Here is a tiny trained network, its code and every weight. The questions are about switching its units off for an input and a class, where a switched-off unit gives its printed mean instead of its output.

import numpy as np


def w(rows, s, z=0):
    codes = np.array(rows[::2]) - 128.0
    scale = np.full(codes.shape[1], s)
    scale[-1] = z or s
    return codes * scale


def f(y):
    return y / 2 * (1 + np.tanh(0.7978845608 * (y + 0.044715 * y**3)))


def log_softmax(a):
    a = a - a.max(-1, keepdims=True)
    return a - np.log(np.exp(a).sum(-1, keepdims=True))


def net(x, mask):
    res = np.array(x, float).reshape(1, 5) / 4 @ E
    y = f(res @ A[0][:, :-1].T + A[0][:, -1])
    res = res + np.where(mask, y, B[0][:, -1]) @ B[0][:, :-1]
    return log_softmax(res[-1] @ U[:, :-1].T + U[:, -1])


A, B = {}, {}
E = w([
[112,168,73,118,70,180,102,192,125,183,131],'x0',
[165,103,117,123,21,26,115,91,131,96,130],'x1',
[129,109,184,144,186,107,138,59,124,218,121],'x2',
[146,116,113,128,88,135,120,62,125,100,125],'x3',
[119,117,2,125,146,103,100,82,132,185,128],'x4',
],0.0061)
A[0] = w([
[133,125,101,124,142,124,131,104,134,190,126,123],'N0',
[124,124,146,128,212,164,128,102,133,123,127,160],'N1',
[127,133,120,133,129,108,150,151,126,138,128,123],'N2',
[130,127,142,139,112,123,124,88,130,160,125,106],'N3',
[134,127,190,128,98,132,127,76,129,147,127,193],'N4',
[123,125,131,120,127,134,120,114,137,149,127,127],'N5',
[125,137,107,128,42,225,125,179,127,98,128,151],'N6',
[126,125,205,126,98,120,129,155,124,87,129,133],'N7',
[136,119,71,130,73,107,124,21,128,82,125,217],'N8',
[132,120,144,116,125,156,112,116,127,130,124,159],'N9',
[130,139,142,132,123,121,130,110,131,134,122,101],'N10',
[124,113,117,134,112,134,124,128,130,118,129,75],'N11',
[126,123,176,131,254,162,138,100,125,134,127,137],'N12',
[132,124,143,125,137,146,119,122,128,133,128,121],'N13',
[132,138,101,123,154,198,128,153,125,123,128,251],'N14',
[135,113,97,125,112,137,120,128,123,99,131,65],'N15',
[125,126,127,134,120,124,128,129,128,130,127,40],'N16',
[127,114,116,132,112,133,123,127,129,117,130,69],'N17',
[133,133,165,109,139,122,125,146,136,84,128,145],'N18',
[128,131,132,133,125,129,129,123,132,131,125,13],'N19',
[125,110,143,126,150,140,125,130,118,144,126,52],'N20',
[137,116,242,128,141,75,139,74,125,45,128,116],'N21',
[124,128,128,136,120,125,129,127,130,130,126,19],'N22',
[132,125,146,119,135,128,125,134,133,108,127,116],'N23',
[129,132,144,131,138,103,133,117,130,109,129,109],'N24',
[116,129,126,135,104,89,129,142,128,140,128,124],'N25',
[123,125,79,121,163,136,115,80,125,209,128,135],'N26',
[133,124,87,124,109,89,119,93,122,110,128,204],'N27',
[133,133,222,128,85,149,129,118,123,155,129,132],'N28',
[127,133,170,140,110,136,130,119,130,141,128,85],'N29',
[116,129,127,136,108,99,132,139,128,138,126,104],'N30',
[134,123,125,126,133,136,128,133,126,128,129,162],'N31',
[136,135,117,122,100,66,122,139,128,143,131,184],'N32',
],0.017,0.0017)
B[0] = w([
[125,102,105,172,110,168,145,121,106,128,134,170],'N0',
[135,176,175,149,137,85,178,121,133,98,132,188],'N1',
[131,135,117,128,126,111,112,104,144,145,128,131],'N2',
[134,99,120,92,117,191,127,128,106,149,128,151],'N3',
[120,90,161,79,133,176,123,133,135,203,129,172],'N4',
[133,113,118,128,122,157,140,123,111,123,127,133],'N5',
[121,252,154,122,153,154,85,150,145,123,125,209],'N6',
[187,117,177,183,78,122,147,134,111,125,121,192],'N7',
[143,115,45,68,142,39,112,127,144,117,124,245],'N8',
[121,128,130,121,137,146,154,138,116,137,132,133],'N9',
[127,96,139,120,118,153,107,146,116,112,128,132],'N10',
[139,129,126,118,135,144,125,134,119,106,127,130],'N11',
[103,185,218,128,164,118,171,129,146,86,125,227],'N12',
[118,113,138,121,128,154,130,122,113,96,130,132],'N13',
[53,140,135,120,151,181,128,114,127,138,129,184],'N14',
[120,154,124,91,139,129,146,118,127,122,131,145],'N15',
[141,99,133,130,123,155,102,140,110,82,126,123],'N16',
[138,129,126,116,134,144,126,133,119,105,126,131],'N17',
[142,137,120,165,111,139,161,109,120,154,130,162],'N18',
[135,87,144,130,117,166,90,149,99,69,128,121],'N19',
[130,120,144,126,125,170,104,126,114,78,130,136],'N20',
[61,61,47,231,142,125,83,127,129,168,130,243],'N21',
[142,94,136,130,121,161,96,144,106,74,125,122],'N22',
[136,121,127,144,121,144,136,126,117,127,131,136],'N23',
[120,94,123,148,109,145,95,141,110,93,127,142],'N24',
[152,115,106,120,122,108,133,118,124,121,124,145],'N25',
[134,118,134,240,88,150,151,134,116,144,127,205],'N26',
[117,97,102,110,139,68,134,120,124,98,135,191],'N27',
[136,105,208,74,146,124,156,117,136,146,131,177],'N28',
[134,94,167,109,128,153,115,133,116,98,129,140],'N29',
[150,111,114,123,122,122,121,122,120,111,126,137],'N30',
[120,136,129,127,130,128,128,119,134,135,129,131],'N31',
[147,111,86,115,124,76,161,118,131,134,129,174],'N32',
],0.029,0.011)
U = w([
[107,146,121,68,159,153,66,153,149,147,125,127],'0',
[136,51,96,147,103,101,121,111,112,153,130,153],'1',
[146,141,99,55,153,89,120,121,153,63,127,126],'2',
[118,130,103,165,104,153,131,129,109,141,130,142],'3',
[110,151,204,143,145,161,158,133,131,118,129,160],'4',
[136,71,141,93,126,174,78,135,79,2,130,2],'5',
[188,154,176,87,104,130,138,144,131,101,120,81],'6',
[149,67,152,57,121,142,152,104,106,147,135,75],'7',
],0.0086,0.0036)

Each question gives the input, the list of numbers given to net, and the class t.
The units are the neurons (one row each of A and B). Each row of codes is followed by its name. A weight is (code - 128) times the scale printed after its matrix; where a second scale follows, it is the last column's (A, B and U).
mask holds one flag per neuron, in row order. A switched-off neuron (its flag False) gives its mean, the last column of its row in B, instead of its output. The means were averaged over made-up inputs and are rounded, as every weight is.
A unit's drop is (log p(t) with every unit on - log p(t) with that unit switched off) / (log p(t) with every unit on - log p(t) with every unit switched off).
The circuit of an input: a set's keep is (log p(t) with only the set's units on - log p(t) with every unit switched off) / (log p(t) with every unit on - log p(t) with every unit switched off). Starting from the 12 units with the biggest drops (on a tie, the unit counted first), units are removed one at a time, each time the one whose removal leaves the highest keep (on an exact tie, the one counted first), for as long as the keep stays at least 0.8.
units of the circuit, in order: the units of the circuit, biggest drop first
most important unit: the unit with the biggest drop
k most important neurons: the k neurons with the biggest drops, biggest first
drop of u: that unit's drop, to one decimal
input [-8,2,-1,-4,-5], class 1: units of the circuit, in order	N21
input [-6,-1,-8,-8,-7], class 3: units of the circuit, in order	N21, N8
input [-7,0,-6,-8,-2], class 1: 2 most important neurons	N6, N21
input [-7,-4,-7,6,-5], class 3: 2 most important neurons	N21, N8
input [5,-4,-4,1,-2], class 0: 2 most important neurons	N12, N26
input [6,4,4,6,-3], class 7: units of the circuit, in order	N4, N21, N12
input [1,-2,-8,6,2], class 2: 3 most important neurons	N21, N8, N4
input [0,-4,4,3,6], class 4: 2 most important neurons	N21, N12
input [-8,5,-4,4,6], class 2: 2 most important neurons	N8, N26
input [2,-2,-3,4,-1], class 0: 2 most important neurons	N12, N26
input [7,4,-8,-5,2], class 0: 2 most important neurons	N6, N8
input [7,-3,-7,3,-3], class 0: 3 most important neurons	N12, N6, N26
input [-8,2,-5,2,5], class 2: 3 most important neurons	N8, N26, N7
input [7,-2,-8,4,5], class 0: most important unit	N6
input [-6,-3,-1,7,1], class 2: 4 most important neurons	N26, N12, N8, N7
input [3,-2,-2,3,-2], class 0: 4 most important neurons	N12, N26, N1, N7
input [5,-5,3,-3,7], class 4: 2 most important neurons	N21, N8
input [-3,6,-5,-1,-8], class 1: drop of N21	1.2
input [-4,3,2,-1,-7], class 1: drop of N21	3.3
input [8,-6,-7,3,-6], class 0: units of the circuit, in order	N6
input [3,5,-1,-1,-5], class 6: drop of N14	0.3
input [-5,1,4,6,-6], class 1: drop of N21	6.6
